Rows near named flat spaces through zero (a row that begins with a name and a colon came from that space):
begmadiv: [  0  24   0  24 -10 -21 -11  18  10  -5   9   6  -8   4 -16  11  -9   2
 -14  32]
begmadiv: [ -8  13   3  -8 -33 -30   0  -7   0  -6   7  15 -14  12  13 -21  13   8
  -5  19]
punavuvi: [ -3   7 -19 -14 -26  -6  -4  -7  -8  -1  -1   6 -42   3  -7 -22  -3 -19
  -4 -33]
punavuvi: [ 11  -1 -10  21  10 -25 -25  29  18  -7  -1   5  31 -21 -18 -27 -14 -25
 -12  21]
keldito: [ 11   5  -3  -7   7  -2   3   4 -18   2  -7  -3  10 -11  33   9  35  32
  39  -9]
zuzbazu: [-2 14 19 23 -1  9  4  6 -2  5  8 -6  7 -6 -7 13 -6 21 19 21]
zalfovak: [ 13 -19   7 -24  19  -5  -2  -7 -27   6   5  -1 -15   0  20  40   1  12
   6 -12]
begmadiv: [-24  -2   2  -3  -5 -30 -22 -16   9 -49 -13  10 -26  -7  14 102 -52 -49
 -17   7]
depituro: [  6 -16  14 -22 -11  -6   6   5  31 -35 -11   0   4   7  34  26 -33 -26
   2   8]
depituro: [ -4   2  37  12 -30  -1 -10  11   9  13  15  -8 -12  13  -7  -8  -8  13
 -17  14]
zalfovak: [ -2 -18  -3  17  27  11  13 -14  15 -11  -1  -1   3   5  -3  42 -22   8
   0 -33]
punavuvi: [-14  27  -7  15 -30  20   4  13  13  -5  -5  -9 -10   5 -20 -31   0 -17
  10  28]
punavuvi: [ -8  -6   0  15  -1   0   1  -6  13  -1   2   2   2   5 -11  -6  -6   1
 -12 -14]
zuzbazu: [  4 -28  27   1  30  14   4  -8  -6  21   3 -10  38   2  18  14  24  40
   2 -12]
depituro: [  0  14  16   6 -21  -3  -8   4 -16  10  15  -3 -41   3 -14  17 -17   6
  -3   2]
zalfovak: [  6   2  19   4   4  10  -7  15  11  20  -6  -9  33   7  11 -11  38  27
 -20  -4]
punavuvi: [  7 -18  21   3  -3  29   7   7  24  -5 -11 -16  15  -4  18   2 -13   4
  17 -43]
zalfovak: [ -3  19 -36  -6   9  22   9   0 -21   8  -7  -5  -8  -2 -17 -21  26  -9
  16  15]
depituro: [ -6  -6  13  -4 -12  24  13   0  12 -12  -8 -12   4   1  13   0 -13  -8
  25   6]
punavuvi: [-17  43 -34 -14 -35  22  32 -18 -25  -1  -1   5 -33  -1 -18 -59  15 -14
  41  24]
zalfovak: [ -6   9   3 -18  -3  25  -4  -2  -6   3 -15  -8  -7  -6  -2  17  -3 -25
 -12 -13]
zuzbazu: [  7 -20   7 -22  13  14  20 -11 -16  -8   0  -7   0  -2  27  21  -6  10
  42   5]
punavuvi: [  2  30 -33  -9 -21 -14   8  -3 -16 -17   3  15 -42 -14 -16 -17 -27 -32
  23   9]
begmadiv: [  3 -17   5 -25   1  -8 -14  -6 -22  11   7   0 -27   3  -3  13  -9 -16
 -20  -7]
keldito: [  3 -47  26  -7  29  -8   0 -19  -6   5   8  -1  19   4  27  37   0  29
  -1 -23]
keldito: [ -7 -19  18   9  -8  -6   2 -10   8  -9   1   1  14 -10  15  -9 -12   8
  21 -17]
begmadiv: [-10  -2  -5   1  -4  13  21 -16  14 -12 -12   1  20   3  18 -15  15  11
  21 -17]
begmadiv: [ -2  -7 -11  -3   6  19   8  -7 -16  12  -4 -10  -7   7  10  -7  37  26
  24 -19]
zuzbazu: [  3  11  25   7  15   2   5   1   5   4   1   2  29   1  12  38   6  27
 -11  17]
punavuvi: [ -1 -17   4   6   9  -1   1  -7   1  -8   0  -1   7  -9   8  12 -13   3
  17 -16]
punavuvi: [ -4  18  -6  -9  -5 -12  -9  -5 -17   2   5   9 -27  -3 -17  18 -14 -19
 -20  11]
zuzbazu: [ 29 -34 -31  29  66 -22   9   8  31 -11   1  11  51   3   7  10   5  30
  -4 -25]
zuzbazu: [ -6 -18  11  17  13 -31 -32   0   0   1  -5   2  21  -9  20  30  23  22
 -14 -22]
begmadiv: [ -8  42  20  20 -41  10  -3  23  34 -13 -18  -5  20  -8  10 -14   6   1
   6   5]
depituro: [  0  -1  29 -11 -13  -5 -16  12  -1  -1   2  -6  -5  -1   8  24 -16 -14
 -12  27]
keldito: [  7  -8  14  26   7  14   8  13  17  -8   3 -12  14  -4   2  13 -19  16
  28   3]
depituro: [ -6  23  22 -12 -13  18   5  -6 -18  28   8  -1  -4   2 -19 -14   5   2
 -23  15]
keldito: [  9 -13  -1  -3  16 -14   6 -10  -3   3  15  12 -10   5 -11  10 -24   1
 -19 -11]
zuzbazu: [ 22  22  -9  17  25  21   8  24  10  24  -4  -6  30   5  -9 -13  37  36
 -11  -9]
begmadiv: [ -1   6  -6  31  -3  17  26  -1  26   4   6   0  15  13 -14 -43   8  29
  11 -12]
depituro: [ 21 -14  47   0  16 -12 -16  18  -4  40  23  -2  22  11  -4   7  10  38
 -48  14]
keldito: [-20  49 -25  17 -43  15   1  10  -1   8  -3  -5 -35  16 -29 -42  31  -4
   1  23]
depituro: [  4  -9  21  12   7 -12 -12  11  -1  21  16  -2  15  11  -7  -6  15  25
 -24  26]
zalfovak: [  3 -19  29  -7  -4  14  13  -9  -2  11   9  -8  -6  13  15   7  -1  28
   7 -18]
begmadiv: [  7 -13   5  12  12  -7 -16   5 -14   7  13  -6 -31   0 -11  43 -18   8
  -3 -18]
keldito: [ 15  -8   3 -10  11  10  25   1   7   5   7   0  10  19  11 -11   8  23
   5  13]
zuzbazu: [ -1   9   8  21  -7 -25 -14  10  15 -10   7   9  -1  -3 -10  15 -24  -5
 -19  11]
zuzbazu: [-31  16 -23  19 -14   4   5 -13   8 -11  -9   2   7   4 -15 -29  20 -11
   8  28]
punavuvi: [ 16  26   9   1  10   0   1  17  15   3   1   7  15   0 -13  20 -18  -6
 -36  16]
keldito: [-16 -19 -23  -5   2 -13   8 -24   9 -23  -7  15  24 -19  -4 -47 -19 -39
  14   0]
begmadiv: [  2   1 -14  -9  -5 -18   1   0   5 -12   4  10 -12   8  -4  -7 -13 -20
 -11  23]
zuzbazu: [ -7  -2  24  -9 -16  14  -5  -1 -10  16   0 -11   0   3   7 -10  17   9
   2   6]
begmadiv: [ -8  13 -11  23  -8  -8  19   1  48 -45  -9  12  25  -3  -1  -3 -40 -25
  10  22]
zuzbazu: [ 10   0  19  12   1  14  20  10  24   5   2  -6  33  14  16 -17  18  39
   9   6]
keldito: [ -4  16  -1 -11 -29   6   5  -9 -25  17   8   1 -36   0 -10 -34   8   5
  11 -15]
depituro: [-20  10  16  -9 -23  -5   0 -11   3  -4   2   5  -2  10  -2  -2  -4 -15
 -21  37]
depituro: [-25  11   4  31 -39   3 -25  13  -2  -3   2 -17 -35  -2 -19  -6  -2 -10
  20  18]
zalfovak: [ 19  -4  21 -12  -9  -1 -16  16 -11  20   6  -8 -21   2   9   9   4  15
 -12 -30]
keldito: [ 23 -11  23 -24  37  33  31  -7 -22  33  20  -7   5  20  -4  22   0  33
  -9  17]
zuzbazu: [ 18 -12 -17   4  -2   0  10  15  15  -8   5  -2  -9   5  -3 -34 -13  -3
  19  -9]
zuzbazu: [-25 -38   1 -29 -15 -22 -11 -31 -13 -22   3   7 -28  -1   4   5 -36 -52
  -3  14]
punavuvi: [-10   5  -1  17   4  11  11  -8  16  11  -3   1  28  11  -9 -28  26  20
 -15  -6]
zalfovak: [-39  18   5  -6  -8  61  33 -30 -20  16  -8 -15  22   0 -19 -37  25  -5
  29  50]
zalfovak: [ 24 -11 -12 -19  27   6  -8  11 -26   8  -4  -8 -10 -15  10  23   3  -1
  19 -23]
keldito: [ -1  12   3 -14 -10   1 -19   9 -11   6 -10  -5 -10  -5   5  12  13 -13
 -14  -3]
keldito: [  2 -20  16  13  -1  -7  -8   5  18  -1  11  -3 -17  17  -9  22 -27   1
 -26 -14]
depituro: [ -1  -7  10  13   7  17 -10  -2 -22   7  -2 -15 -16 -21   2  33  -8  12
  33 -41]
keldito: [-18  28  -8  -8 -36   6  19 -14  -4   3  -5   7   5   3   5 -65  35   6
  20  17]
punavuvi: [-10   6  -8   7 -24   2   2  -7   3 -21  -3  -2 -43   0   2  23 -23 -10
  22 -28]
begmadiv: [ 29   0   6  16  -1 -18 -13  30 -11  31  36   0 -30   8 -38 -31 -17  16
 -19  15]
depituro: [  7  11 -12   5  -9 -33 -17  18   3  -1   5  11   1  -2  -6 -24   8  -6
 -14  26]
zalfovak: [  4  -6  12   8  15   3 -14  12   2   2  -4  -8  17 -11   0  22  -6  -3
  -5   2]
zalfovak: [ -4   0  14  16  -3  -7  -4  11  20   7   5  -3  18  25   4  -1  27  27
 -24  33]
zalfovak: [ -6  -6  13   2 -18   1   3   2  11 -11   5  -4  -8   5   0  -5 -23 -12
   8  20]
begmadiv: [-11  16  10   9  -4  23 -12   9 -12  14  -7 -16   1  -6  -9  14  18   2
   2  14]
depituro: [-23  16   9  -9 -35  18  19 -12  10 -12  -2  -2 -13  14  -4 -15 -12 -20
   4  35]
zalfovak: [  3  -2 -31  18  -1  -5  21 -11  25 -24  -2  13  -7  -5  -9 -27 -28  -8
  19 -48]
punavuvi: [  6 -16   8 -26  17  -4 -11 -13 -34   3  -6   0  -3 -25  23  37  -2  -2
  15 -32]
[ 0 -1  7  0 -4 15 21 -4  7 -5 -1 -7 -4 19 23 18 15 31 22 -1] -> punavuvi
[  2   4  -7   8 -13 -14 -12   8  -2  -7  10   2 -41   2 -18  15 -31 -18
  -6  -2] -> zalfovak
[-16  -2  12  32  -1  -6 -22   4  14 -13  -4  -7  -5  -3  -7  50 -19  -5
 -11  -5] -> punavuvi
[  9   4  32 -18  17   7   2  -2 -15  10  -5  -1  36 -18  25  29   8  17
   4   7] -> keldito
[  2  10 -17   4   4  13   7   6  10  -8 -17  -5   9   3  17   5  26  12
  16 -16] -> begmadiv
[  6  -5   3   1  16  23   9  -3  -6  24  12  -7 -20  23 -21  18   0  17
 -25 -15] -> depituro
[  9  -3  16 -16  10  10  10  -2  -5  10   9   1   6   4  -6   5 -15  -3
 -15  17] -> punavuvi
[ -5   2  -1   0  -9   1  -3   6  19   8  -7  -1  20  16   2 -35  33   5
 -26   3] -> zuzbazu
[  5 -26  -2 -25  25  -4  -6 -13 -35  -5  -3  -4 -10 -15  24  48  -5  -4
  28  -8] -> zuzbazu
[-16 -16  30  13  18  -6 -11 -10   2  12  13   1  29   3 -19  19 -12   0
 -37  38] -> zuzbazu
[ -4  17  -4 -12 -33   7   9   8  12 -10 -10  -4  -5  13  18 -30  21  -2
  14  19] -> zuzbazu
[ -6  28  13  -1 -20   9   4   4  -7  -2   0  -3 -11  -2  -1  12  -6  -2
  10  28] -> zuzbazu
[ 15  -3   4   9  10  -4  -3  13 -10  14  15  -4 -14   7  -9  10  -1  21
   0   5] -> depituro
[ -6  17  -1 -11 -20   5   3   6   5 -13 -16  -2  15  -9  19 -18  15 -11
  21  22] -> begmadiv
[ 13  -5  -9  -7  10   9  -5  13 -15  17   6  -9 -15   4 -14 -10   5  -3
  -2   4] -> begmadiv
[ -1   1  13   7 -23   1  -2   7  16   1   8  -3 -20  14 -10  -9 -17  -3
 -15  -5] -> keldito
[  6 -15   9 -12   9  -4  -7  -1 -11   0   2  -1  -3  -8   8  19 -13  -6
   3  -7] -> punavuvi
[ 15   7 -11  32  30   3  -6  18   9  15   7  -2   0   9 -27  26   2  23
 -28 -18] -> begmadiv
[  5   0   3 -29  13 -23 -32   5 -11  12  -4   9  -3   1  -8  32  -1 -33
 -73   3] -> zuzbazu
[  7 -24  13  -7   8  -7  -5  -1   0  -1   5  -4  -6   8  16  27  -5  10
  -3 -10] -> punavuvi
[  5  -7  -7  -1  11 -15   4  -7  -2 -11  -1   9   7  -9  14  10  -4   6
  15 -10] -> depituro
[  9   0   1  23   5 -18 -10  11  16  -2   1   5  10  -3   4   6   2  19
  -7 -23] -> zuzbazu
[ 11  22 -24  -3   5  -6  14  11  18  -5   0  11   4  20  -9 -13   8  -4
 -24  30] -> keldito
[  0   1 -12  16   2 -25  -3  -2   9 -15  10  14 -16   0 -17  12 -32 -12
 -10   2] -> punavuvi
[  2   2 -17  12 -32 -17 -15  11  22 -25  -3   3 -51  -1  -9   2 -41 -32
  -3 -49] -> punavuvi

Rows near named flat spaces through zero:
bada_bimeb: [ 22 -19 -22   4  25  -6 -20   7   2  26 -17   5 -26  -7  -5   7 -16  36
  30 -11]
bop_vana: [ 16 -20  -7  14   7  -3   1  23  19 -13   3  16 -24  11 -17  -2  30   3
   5  26]
zet_let: [  9  -5   7  15  20 -18  -4  14   6   9   6  -6   1   4 -19  -5 -13   2
  -8   6]
zet_let: [  1  10  25  -3  26   7  -9   1  22 -17  17   9 -36  25   1 -14  29   0
  10  31]
buv_luzu: [-16  10  35 -10  22  14 -14 -14 -24 -25 -15  45  -8  47 -14 -19  33  15
  -7  22]
zet_let: [ 25 -15  -3   7  15  18  -2  17  34  -1  20  11 -48  13  11  -6  25  13
   3  19]
vir_bibik: [-16  10  -8  -8   1  -4  -8 -20  21  11  -8   6 -22 -17   2  -2   6  -4
  19 -19]
buv_luzu: [  3   1   5 -17  17   1  -3 -10  -6  10 -18   8  10  -2 -14   7  -4  22
  -8 -18]
zet_let: [ -1   7   4  14  18 -20   3   0  29  23  27 -15 -12  -2 -11  -8 -29 -10
  -9  -9]
buv_luzu: [  1   0  13  13  26 -10   5  13  -2   6  11   1   3  19 -25  -5 -10   2
 -21   7]
zet_let: [ 16  -2 -10  -7 -10  16  11 -16  18 -10  11   0 -12  -3 -10  -9  18   2
  -3  -1]
bop_vana: [  1   0  13 -11 -32  -3   3 -20   6 -23   1  -1  26   0  -8 -15  28 -22
 -25  -2]
bada_bimeb: [ 18  12  24  13   7   2  -6 -13  30   3  16  -5  -7  -9 -12 -44   8 -12
 -40  -1]
buv_luzu: [-27   5   5   5 -20 -10 -12  -3 -20  -9 -14   2  12   0  11  -7  12 -24
   5  -1]
vir_bibik: [ -4 -11   2  -3 -36 -31 -20 -22   4 -12  -8  27  11   8   5  -4 -11  -3
  29  13]
vir_bibik: [-14  14  20   5 -27   2  13  -1  -8 -27  16  21  16  14  18  -3 -13 -14
  -2  39]
bop_vana: [  4 -12   9   5  14 -15 -11  15  -2   6  -8   5   5  10  -9   1   2   5
 -10   1]
buv_luzu: [-12  12  22 -10   3  -7  -9  -1  -2 -19   0   2   2  10   9   3   9  -7
  19  25]
vir_bibik: [ 18 -35 -34  -3  -6  -7 -34  14 -12  22 -27 -26 -13 -14  23  13  12  10
  35 -30]
bop_vana: [ -2  14  -1  -3   8  10  21   0   6   0  16 -23   4  -8  -8   5  -3  -9
 -13  -5]
zet_let: [ 20  12  23  -4   6  16  10 -26 -17   8  15   5  28  16 -10 -22 -43  22
 -45 -11]
buv_luzu: [-18   3   6 -21  20 -30 -17  -5   7  24 -16 -21  10 -10  -3  20  -6  -4
  10 -34]
bop_vana: [ -1   5 -18   8  -4  13  13   1  -8 -13   4  -1 -13  -4  -6   2   3   0
  23  16]
buv_luzu: [ -5  13  39 -11  19 -34 -29 -30   3   1 -15  15  17  10 -27 -22 -10   5
  -4  -1]
zet_let: [ -6  18  14   4   0  -7 -19 -21   1   6   5   2 -10  -3  17 -19 -26  -1
  20   5]
bada_bimeb: [ 13  -9  -6   7   2   5   2  11  -5   6  13 -16  -2   7   7   2 -11   2
  -2   0]
bada_bimeb: [ -4  -5  -3  -2   8 -10  -9   7 -21  -1 -16   4   8   5  -4  14  -9  12
  21   6]
bada_bimeb: [ 28 -39 -20  18   2 -10 -13  31  16   6  11 -35 -18   9  -8  -7  38 -18
  -7  -9]
bada_bimeb: [ 14 -29 -26  19 -16  -2   1  12  14  16   2   8 -10  -2  -5  -7   9  -3
 -20 -20]
vir_bibik: [ -6  22   7  -1  16  22  25  -5 -20 -13  19  -5   3  17 -10   3 -17   7
  -1  17]
vir_bibik: [-10  -4  16  -8  -8 -32 -56 -19 -18  27 -39 -11  23 -18  26 -15 -10  -6
   6 -40]
bop_vana: [ 13 -13   3  -5  21   9  -6  18  -3  -8 -12  -4  -7   9 -14   2  40   8
  -8   4]
bada_bimeb: [ -3 -23 -26  -5  -3   8  -9   2  21  20  -7  11 -34   3  13   6  29   3
   2 -34]
bada_bimeb: [  6   3  17  17   8 -10 -12   0   3   7 -10  34   1  -2  -7 -20 -20  14
 -13  13]
zet_let: [  5 -10  -8  28 -21   0  15  27   7 -22   1   3   4 -11 -16 -13  36 -27
 -21  24]
zet_let: [ 10   9   7  10  11 -30  -5 -11   4  19   5  -6  16 -13 -17  -6 -59  11
   8   1]
buv_luzu: [ 10  16   0   7  -4  13  23   5 -10 -11   4  -7  18 -22  -7   0 -18   4
  -8  19]
bada_bimeb: [ -8   3  15 -18 -28 -11  -5 -40  24  -9  -8  28  14  -2 -14 -20  23 -12
 -24 -18]
bop_vana: [ 18 -19 -12 -25  17   5   5  -5  -3  -1   5 -31   2  21 -24  18  21  11
   2 -22]
vir_bibik: [ -4  -3  -2   4   2  -2   6   3   4   4  -6   9   4  -2 -16  -3   9  -3
 -20 -10]
buv_luzu: [-12  27  13 -27  27  -7   9 -27  17  17  -4   5   6 -15 -15  16 -32  21
   4 -18]
bop_vana: [ 18 -12   0 -19 -26  23  14  -8   5 -23  13  -6  12  13   7   0  31  -5
 -22   0]
bada_bimeb: [  7   7   9 -13   9  23   1 -14   3  -7 -12  31 -11   2  -5  -8  15  25
  -9   4]
bop_vana: [ -2  11  -3 -10  19  12   2 -15 -16  11  -5  -8   0   1  -9   2 -14  16
   2 -19]
bop_vana: [-16  25   4  23   7  10  35  32 -22 -13  18 -26  18 -12  -3   9 -17 -23
 -12  29]
bop_vana: [ 13 -28 -20  34   3 -13  -8  44   0  -3 -23  18 -15 -11 -18  -2  26   2
   7  23]
vir_bibik: [-14 -17 -18   8 -29 -14 -33   4  -8   9 -27  19 -13 -10  39   2   4  -4
  36  -7]
buv_luzu: [  7 -10  -5   7  -3  -2  -7  10   3   1   5 -21  -6  -1   4  -5  16 -14
  -2  -4]
vir_bibik: [ 11 -13  -5 -26   5   9  -1 -14  21  -1   3   7 -17  17  -5   9  25  15
   4 -13]
bop_vana: [  8  -1  -8  -1 -17  21  14   1  -1 -11   7   0   0  -3  11   0   9  -1
  -7   6]
buv_luzu: [ -2  -6 -10   7  12   6  -1  16  11   0   8   4 -33  10   8   7  14   2
  21  12]
vir_bibik: [-33  10   4 -22  17   2 -17  18 -17 -18 -33   1 -16  -2  22  32  42  -1
  53  18]
buv_luzu: [ -2  10   9 -27  -8   1  -5 -51  26   9   4  27  -6   6   1 -10 -13  15
  -3 -25]
zet_let: [  8  12   5  -4   0  -8   1 -18  -4  -7  -2   3  13  -9 -14  -2 -27  13
  17  13]
bada_bimeb: [-18 -23 -42  16  22 -23 -22  31 -12  44 -12 -37 -28  -7  15  28 -12  -7
  42 -38]
vir_bibik: [  3 -15  -9  -1 -33  -3   0  -9  27   4   4  16  -3  -5  12  -6  13 -11
 -17 -16]
bada_bimeb: [ 22  -9   1  15  -8  -4  13  23  -9 -20  13 -12  18   4  -9   3  -8  -3
  -1  36]
bop_vana: [  1  18   3 -22   0  -1  18 -55  26  13  28  -6   5   5 -25 -10 -31   3
 -16 -34]
vir_bibik: [ 39 -35 -38  27 -22  -8 -10  34   9  23   3 -47  -2 -38  22   0  -6 -12
   1 -16]
buv_luzu: [-20  22  17  -2   6 -24 -12 -36  16  15   0   4   2  -8 -17 -22 -18 -12
  -5 -22]
zet_let: [ 11  -1 -15 -28 -15  24  -1 -41   7  10   2  -3  -9  -2  13  -3   0  15
   3 -37]
bada_bimeb: [  2 -10 -15   5 -33  12  31  13  11 -25   6  22   5  -4  -4  10  24  -9
 -13  21]
zet_let: [  6  -4  -6 -23  16  18  13  -8  28 -11  16  -9 -29  16 -17   8  46   1
   2  -6]
vir_bibik: [-14  18  16  16  -4 -30 -13  -1 -27  -7 -11  -6  29 -13  -5  -8 -35 -11
  21  23]
zet_let: [  5 -21 -16   7  22  11  -2  43 -11   4  -8  -1 -23  12  11  24  19  14
  16  11]
[ 20 -13  -9  -5   4  10  20   0  10  18  26  -3   3  16   0  12 -31  17
 -23 -16] -> bop_vana
[ -8  16  -3 -14  -2   6   7 -36  -4  17  17   0   1   7  11   4 -51  14
  11 -21] -> bop_vana
[ -3   1  -5  11  -6   5  11  13 -18 -27   1  -3   2   6 -12   1  17 -10
  14  30] -> bop_vana
[ 18 -27  -6 -26   5   1  -8   0   3  15  -7 -13   9  10   4  18  12  16
 -14 -34] -> buv_luzu
[-11   7  17 -27 -16   8  12 -19  -5 -13   7  22  20  23  14  15 -10   7
  -9   3] -> buv_luzu
[ -5   7  26 -30   1  -6 -18 -28   4 -10  -5  13   5  17  10   1   4  10
  13   2] -> bada_bimeb
[ -1   6 -11   8  10   8  -5  14 -16  15  -6 -35  -3 -22  15   3  -7  -5
   8 -13] -> vir_bibik
[  4   5   4  10 -17   9  18  -4  14 -24  16  18  -5   5 -11 -15  14 -10
 -11  27] -> bop_vana
[-23  -2  -2   6  25 -29 -36   5  12  23 -45  46 -29 -15  -5   3   4  19
  34  -6] -> bada_bimeb
[ -3   4  11 -10  -3  -9 -13 -34  15   4   7  29 -13  19   1 -12 -17  13
  12  -2] -> bop_vana
[ 17  -6  -6  34 -18  -9  -2   8  -7   3   0  -1  14 -17 -10 -27 -18  -9
 -19   7] -> zet_let
[-18  41  27 -10  19  -7 -10 -37   6   7  -9  -4   6 -22 -13 -22 -15  -4
  -2 -14] -> bada_bimeb
[ 18   8   6 -15 -26  32  16 -45  22  13  27  12   5   2  17 -26 -22   9
 -50 -33] -> zet_let
[ -1  15   3  22   3 -32  -2  -3   8   8   0 -25  16 -33 -29 -18 -23 -21
  -1  -1] -> bada_bimeb
[ 13 -18  -3 -16   8 -15 -25  -6   4   9  -5  -9  -9  13   7  11  -2  15
  30  -9] -> bada_bimeb
[-20  26  47  13  32 -29 -12  -9  23 -12   8  36 -14  23 -32 -28   1  -7
  -3  37] -> bop_vana
[ 16 -19 -17  25  -9   2   2  36   9  11   1 -13  -5 -21  13  -1   7 -10
 -17  -1] -> vir_bibik
[-15   2  16 -26  16  14   8  19 -16 -20   1   1   3  30  18  34  22   6
   9  19] -> buv_luzu
[ -1   8   1   7  14  13  15   9 -15 -13   8  -1  -3  12 -13   2   0   5
   2  20] -> bop_vana
[ -6  12  24  -2  -4  -1  12 -15  -4 -15  25  13  15  30  -6  -7 -21  -3
 -13  20] -> bop_vana
[  5   0   7  20  25  -8  -5  29 -10   5 -10  -2   2  -6 -12  -2  -3   4
  -6  15] -> vir_bibik
